Below is a small trained network, with its code and all its weights. Each question gives an input and a class and asks what happens when units are switched off, that is, made to give their printed mean instead of their output.

import numpy as np


def w(rows, s, z=0):
    codes = np.array(rows[::2]) - 128.0
    scale = np.full(codes.shape[1], s)
    scale[-1] = z or s
    return codes * scale


def f(y):
    return np.maximum(y, 0)


def log_softmax(a):
    a = a - a.max(-1, keepdims=True)
    return a - np.log(np.exp(a).sum(-1, keepdims=True))


def net(x, mask):
    res = np.array(x, float).reshape(1, 7) / 4 @ E
    y = f(res @ A[0][:, :-1].T + A[0][:, -1])
    res = res + np.where(mask, y, B[0][:, -1]) @ B[0][:, :-1]
    return log_softmax(res[-1] @ U[:, :-1].T + U[:, -1])


A, B = {}, {}
E = w([
[137,146,96,42,123,197,128],'x0',
[122,126,133,131,117,135,250],'x1',
[128,128,128,128,128,128,128],'x2',
[128,128,128,128,128,128,128],'x3',
[218,64,150,121,85,136,125],'x4',
[128,128,128,128,128,128,128],'x5',
[128,128,128,128,128,128,128],'x6',
],0.014)
A[0] = w([
[177,85,144,124,100,133,126,136],'n0',
[170,93,143,124,103,132,126,135],'n1',
[123,126,131,130,117,133,191,142],'n2',
[133,138,107,84,125,162,128,140],'n3',
[131,130,125,126,136,124,34,250],'n4',
[133,139,103,74,125,168,128,141],'n5',
[171,88,144,123,106,133,126,136],'n6',
[127,134,123,124,130,130,122,140],'n7',
[132,137,114,98,126,151,128,137],'n8',
[162,97,140,125,109,131,127,134],'n9',
[123,115,157,203,130,71,128,255],'n10',
[123,126,131,130,119,132,183,137],'n11',
[187,80,146,123,100,133,126,136],'n12',
[124,122,139,148,129,113,128,167],'n13',
[74,172,111,133,154,123,129,229],'n14',
[132,130,125,126,136,124,45,236],'n15',
[121,137,120,124,129,133,135,155],'n16',
[133,141,100,58,125,178,128,144],'n17',
[123,132,126,130,128,128,134,135],'n18',
[123,116,153,190,130,84,128,231],'n19',
[132,122,132,127,121,132,140,125],'n20',
[119,139,122,130,135,126,128,163],'n21',
[132,130,125,126,136,124,53,227],'n22',
[123,135,125,130,134,126,125,150],'n23',
[182,81,145,123,98,133,126,136],'n24',
[135,120,132,126,122,131,134,125],'n25',
[122,136,124,129,134,126,126,153],'n26',
[123,118,148,172,131,95,128,206],'n27',
[133,140,101,66,125,173,128,143],'n28',
[64,180,110,133,159,123,130,246],'n29',
[122,132,128,134,134,122,120,164],'n30',
[122,125,132,131,114,135,252,149],'n31',
[130,129,126,128,133,125,108,175],'n32',
[86,165,114,132,148,124,129,208],'n33',
[125,122,138,147,130,113,128,168],'n34',
],0.017,0.0057)
B[0] = w([
[208,95,160,134,124,130,126,186],'n0',
[180,95,154,134,124,127,126,177],'n1',
[131,148,144,138,198,134,187,191],'n2',
[128,128,125,94,120,207,134,172],'n3',
[124,92,91,115,30,118,63,211],'n4',
[128,128,125,83,119,225,135,180],'n5',
[216,87,160,133,123,129,127,180],'n6',
[124,127,122,124,120,131,126,136],'n7',
[126,129,124,108,123,163,134,158],'n8',
[182,104,151,134,124,130,125,169],'n9',
[125,129,129,186,135,12,116,229],'n10',
[133,143,142,133,180,133,164,183],'n11',
[207,87,161,132,125,131,129,194],'n12',
[128,128,131,146,130,98,126,157],'n13',
[35,166,70,124,132,125,129,207],'n14',
[125,106,100,118,58,120,93,201],'n15',
[117,139,119,124,132,138,132,145],'n16',
[128,128,124,78,119,225,135,194],'n17',
[124,137,126,133,137,131,131,137],'n18',
[125,129,129,169,134,45,119,210],'n19',
[135,127,138,128,139,128,140,141],'n20',
[108,134,109,121,122,122,127,147],'n21',
[124,102,98,118,47,120,80,194],'n22',
[118,129,116,123,123,124,128,140],'n23',
[213,93,159,134,124,129,126,191],'n24',
[135,124,135,127,133,130,134,139],'n25',
[119,129,117,124,123,125,127,142],'n26',
[125,129,130,167,134,42,120,189],'n27',
[128,129,125,83,120,221,135,187],'n28',
[20,172,58,122,132,123,130,222],'n29',
[118,130,116,128,122,117,123,145],'n30',
[134,160,157,144,251,138,244,250],'n31',
[122,122,115,124,109,120,118,149],'n32',
[75,154,82,125,132,124,129,191],'n33',
[124,130,128,148,132,99,123,156],'n34',
],0.012,0.019)
U = w([
[4,148,67,179,59,17,28,246],'0',
[203,45,162,206,46,33,28,165],'1',
[9,155,61,39,38,213,54,146],'2',
[209,49,150,55,37,220,47,23],'3',
[23,224,121,224,239,41,196,202],'4',
[213,97,236,222,227,45,195,41],'5',
[34,221,105,61,225,226,210,115],'6',
[214,101,226,64,206,226,217,64],'7',
],0.0037,0.0012)

Each question gives the input, the list of numbers given to net, and the class t.
The units are the neurons (one row each of A and B). Each row of codes is followed by its name. A weight is (code - 128) times the scale printed after its matrix; where a second scale follows, it is the last column's (A, B and U).
mask holds one flag per neuron, in row order. A switched-off neuron (its flag False) gives its mean, the last column of its row in B, instead of its output. The means were averaged over made-up inputs and are rounded, as every weight is.
A unit's drop is (log p(t) with every unit on - log p(t) with that unit switched off) / (log p(t) with every unit on - log p(t) with every unit switched off).
unit that matters most: the unit with the biggest drop
top k neurons: the k neurons with the biggest drops, biggest first
drop when u is switched off: that unit's drop, to one decimal
input [1,-2,3,-5,7,-8,-3], class 3: unit that matters most -> n10
input [1,-8,7,2,6,-8,-4], class 3: top 2 neurons -> [n10; n19]
input [4,-1,2,-1,1,-4,-5], class 3: top 3 neurons -> [n29; n31; n14]
input [1,8,-3,-1,-3,-6,-8], class 6: top 3 neurons -> [n10; n19; n27]
input [-2,0,-3,8,-4,4,-8], class 0: top 2 neurons -> [n31; n2]
input [-2,-6,8,0,1,-8,-3], class 1: top 3 neurons -> [n29; n14; n33]
input [1,6,3,8,-4,0,-7], class 6: top 2 neurons -> [n10; n19]
input [1,-6,0,-3,4,-6,1], class 3: top 3 neurons -> [n10; n19; n27]
input [1,-7,-2,6,-5,7,-1], class 2: top 3 neurons -> [n10; n19; n27]
input [3,2,-3,1,1,-2,4], class 7: top 2 neurons -> [n29; n14]
input [-1,-5,-1,-6,-3,3,-3], class 0: drop when n31 is switched off -> 0.0
input [1,0,6,2,0,3,4], class 2: top 2 neurons -> [n31; n10]
input [-6,-1,8,7,-4,-3,-7], class 0: drop when n31 is switched off -> 0.2
input [-2,-1,-2,2,4,-2,8], class 1: unit that matters most -> n31
input [3,-1,-6,4,-1,-7,5], class 2: drop when n31 is switched off -> 0.2
